Below is a small trained network, with its code and all its weights. Each question gives an input and a class and asks what happens when units are switched off, that is, made to give their printed mean instead of their output.

import numpy as np


def w(rows, s, z=0):
    codes = np.array(rows[::2]) - 128.0
    scale = np.full(codes.shape[1], s)
    scale[-1] = z or s
    return codes * scale


def norm(h):
    return h / np.sqrt((h * h).mean(-1, keepdims=True) + 1e-5)


def f(y):
    return y / 2 * (1 + np.tanh(0.7978845608 * (y + 0.044715 * y**3)))


def log_softmax(a):
    a = a - a.max(-1, keepdims=True)
    return a - np.log(np.exp(a).sum(-1, keepdims=True))


def net(x, mask):
    res = np.array(x, float).reshape(1, 7) / 4 @ E
    u = 0
    for l in range(2):
        y = f(norm(res) @ A[l][:, :-1].T + A[l][:, -1])
        res = res + np.where(mask[u : u + 10], y, B[l][:, -1]) @ B[l][:, :-1]
        u += 10
    return log_softmax(norm(res)[-1] @ U[:, :-1].T + U[:, -1])


A, B = {}, {}
E = w([
[69,159,111,121,117,187,139,145,118,114,156],'x0',
[74,164,216,71,191,52,177,104,126,136,151],'x1',
[102,102,169,127,205,84,126,194,104,111,157],'x2',
[124,134,167,126,138,158,156,124,77,202,95],'x3',
[94,232,176,168,160,182,107,106,175,81,85],'x4',
[193,157,75,173,175,76,183,115,77,124,134],'x5',
[128,145,94,137,151,46,3,154,124,104,108],'x6',
],0.0046)
A[0] = w([
[139,129,90,128,85,147,3,104,152,125,93,20],'L0N1',
[183,66,37,135,108,67,79,121,100,128,125,9],'L0N2',
[95,159,132,146,154,136,111,133,93,156,118,99],'L0N3',
[156,171,99,155,119,145,132,92,143,114,86,25],'L0N4',
[150,89,66,191,132,134,17,183,84,145,115,77],'L0N5',
[184,100,81,178,122,124,23,172,150,121,113,2],'L0N6',
[130,75,109,116,160,97,184,165,112,127,165,107],'L0N7',
[177,122,84,131,101,169,146,107,115,140,146,2],'L0N8',
[83,143,119,117,126,124,138,146,134,92,168,60],'L0N9',
[167,197,87,141,132,105,154,78,83,162,91,44],'L0N10',
],0.0066,0.0043)
B[0] = w([
[117,62,94,52,166,51,114,168,108,37,41,206],'L0N1',
[182,205,253,114,156,155,166,96,158,140,74,220],'L0N2',
[163,145,135,89,115,122,151,128,132,102,81,134],'L0N3',
[115,119,166,165,82,159,48,35,127,172,195,138],'L0N4',
[171,246,103,27,77,112,164,199,190,49,11,252],'L0N5',
[158,107,141,82,120,93,113,144,110,53,30,208],'L0N6',
[204,113,145,170,143,97,106,135,97,105,161,184],'L0N7',
[101,107,74,133,79,126,45,56,146,155,142,144],'L0N8',
[147,155,146,122,150,91,93,129,103,140,124,121],'L0N9',
[198,127,156,185,186,187,147,162,130,140,155,154],'L0N10',
],0.0051,0.0038)
A[1] = w([
[66,113,145,92,75,142,90,126,194,79,195,123],'L1N1',
[159,79,66,101,3,142,138,90,158,115,85,142],'L1N2',
[101,184,174,92,199,65,159,134,121,130,120,121],'L1N3',
[50,128,192,69,149,129,140,147,100,206,146,108],'L1N4',
[105,194,66,156,86,211,173,141,127,138,153,117],'L1N5',
[44,236,134,186,186,135,62,105,178,12,156,177],'L1N6',
[113,98,12,149,74,179,151,122,158,60,145,37],'L1N7',
[177,135,53,173,146,74,106,87,103,120,113,38],'L1N8',
[115,74,35,163,65,176,98,72,143,180,175,3],'L1N9',
[136,190,142,193,114,207,117,92,173,120,85,72],'L1N10',
],0.0061,0.0028)
B[1] = w([
[189,155,87,130,152,99,141,166,95,142,98,179],'L1N1',
[96,129,73,96,169,129,159,195,173,119,85,255],'L1N2',
[94,64,78,131,117,164,101,145,115,77,123,216],'L1N3',
[107,175,137,146,116,137,48,77,140,73,90,189],'L1N4',
[136,80,136,173,129,130,138,94,138,196,175,182],'L1N5',
[254,201,88,65,74,97,135,180,161,126,53,251],'L1N6',
[42,108,165,111,144,146,129,120,151,170,116,170],'L1N7',
[156,147,179,138,146,174,180,103,119,106,130,139],'L1N8',
[88,69,70,122,212,96,167,169,122,108,136,176],'L1N9',
[193,153,177,145,66,119,116,99,96,195,163,188],'L1N10',
],0.0072,0.0048)
U = w([
[195,196,158,157,72,174,157,92,155,210,130,127],'0',
[42,68,77,126,148,165,178,160,171,183,140,123],'1',
[67,81,138,120,110,67,31,115,94,143,208,79],'2',
[155,185,105,66,123,96,105,199,143,63,60,169],'3',
[163,67,135,172,181,101,177,121,68,113,207,157],'4',
[9,131,209,115,129,165,77,67,109,89,106,131],'5',
[88,148,124,170,99,117,94,136,144,136,180,1],'6',
],0.013,0.0077)

Each question gives the input, the list of numbers given to net, and the class t.
The units are the neurons (one row each of A and B). Each row of codes is followed by its name. A weight is (code - 128) times the scale printed after its matrix; where a second scale follows, it is the last column's (A, B and U).
mask holds one flag per neuron, layer by layer. A switched-off neuron (its flag False) gives its mean, the last column of its row in B, instead of its output. The means were averaged over made-up inputs and are rounded, as every weight is.
A unit's drop is (log p(t) with every unit on - log p(t) with that unit switched off) / (log p(t) with every unit on - log p(t) with every unit switched off).
The circuit of an input: a set's keep is (log p(t) with only the set's units on - log p(t) with every unit switched off) / (log p(t) with every unit on - log p(t) with every unit switched off). Starting from the 12 units with the biggest drops (on a tie, the unit counted first), units are removed one at a time, each time the one whose removal leaves the highest keep (on an exact tie, the one counted first), for as long as the keep stays at least 0.8.
units of the circuit, in order: the units of the circuit, biggest drop first
k most important neurons: the k neurons with the biggest drops, biggest first
top k neurons in layer l: the k neurons of layer l with the biggest drops, biggest first
input [4,0,5,-1,3,7,-2], class 4: 2 most important neurons : [L0N5 L1N2]
input [3,4,-8,8,-3,-7,-6], class 5: units of the circuit, in order : [L1N6]
input [-6,-2,2,8,6,-4,-2], class 5: top 3 neurons in layer 1 : [L1N6 L1N4 L1N1]
input [-1,-6,-7,4,-2,4,-3], class 1: units of the circuit, in order : [L1N9 L0N8 L1N6]
input [-7,8,-7,5,4,-1,-2], class 5: units of the circuit, in order : [L1N6 L0N5]
input [-5,-7,-4,-3,6,8,-8], class 4: units of the circuit, in order : [L0N5 L1N6]
input [-8,4,5,4,6,8,2], class 4: units of the circuit, in order : [L0N5 L1N2]
input [4,6,-4,1,-6,-3,2], class 2: units of the circuit, in order : [L0N5 L1N6]
input [-8,-1,-1,-2,-8,-1,-4], class 0: units of the circuit, in order : [L0N2 L0N1]
input [-1,1,-1,6,-2,-4,-6], class 5: 3 most important neurons : [L1N4 L1N6 L0N5]
input [5,-3,2,-1,0,7,-5], class 1: 3 most important neurons : [L0N2 L1N7 L0N8]
input [-6,0,-5,6,-5,0,-3], class 4: top 2 neurons in layer 0 : [L0N5 L0N10]
input [4,-3,-1,5,1,5,-8], class 1: top 2 neurons in layer 0 : [L0N2 L0N8]
input [2,-2,1,-3,-6,-6,-2], class 1: units of the circuit, in order : [L1N6]
input [0,8,-6,5,-6,3,8], class 5: top 2 neurons in layer 0 : [L0N5 L0N2]
input [-3,2,1,5,-7,0,-7], class 4: top 2 neurons in layer 0 : [L0N7 L0N5]
input [7,-2,5,1,6,-7,-1], class 0: top 2 neurons in layer 1 : [L1N10 L1N2]
input [-7,8,4,5,3,5,-6], class 4: top 2 neurons in layer 1 : [L1N6 L1N7]
input [-3,-8,4,8,-2,-7,-3], class 1: 2 most important neurons : [L1N6 L0N2]
input [6,-2,-7,4,3,6,0], class 0: units of the circuit, in order : [L1N10]
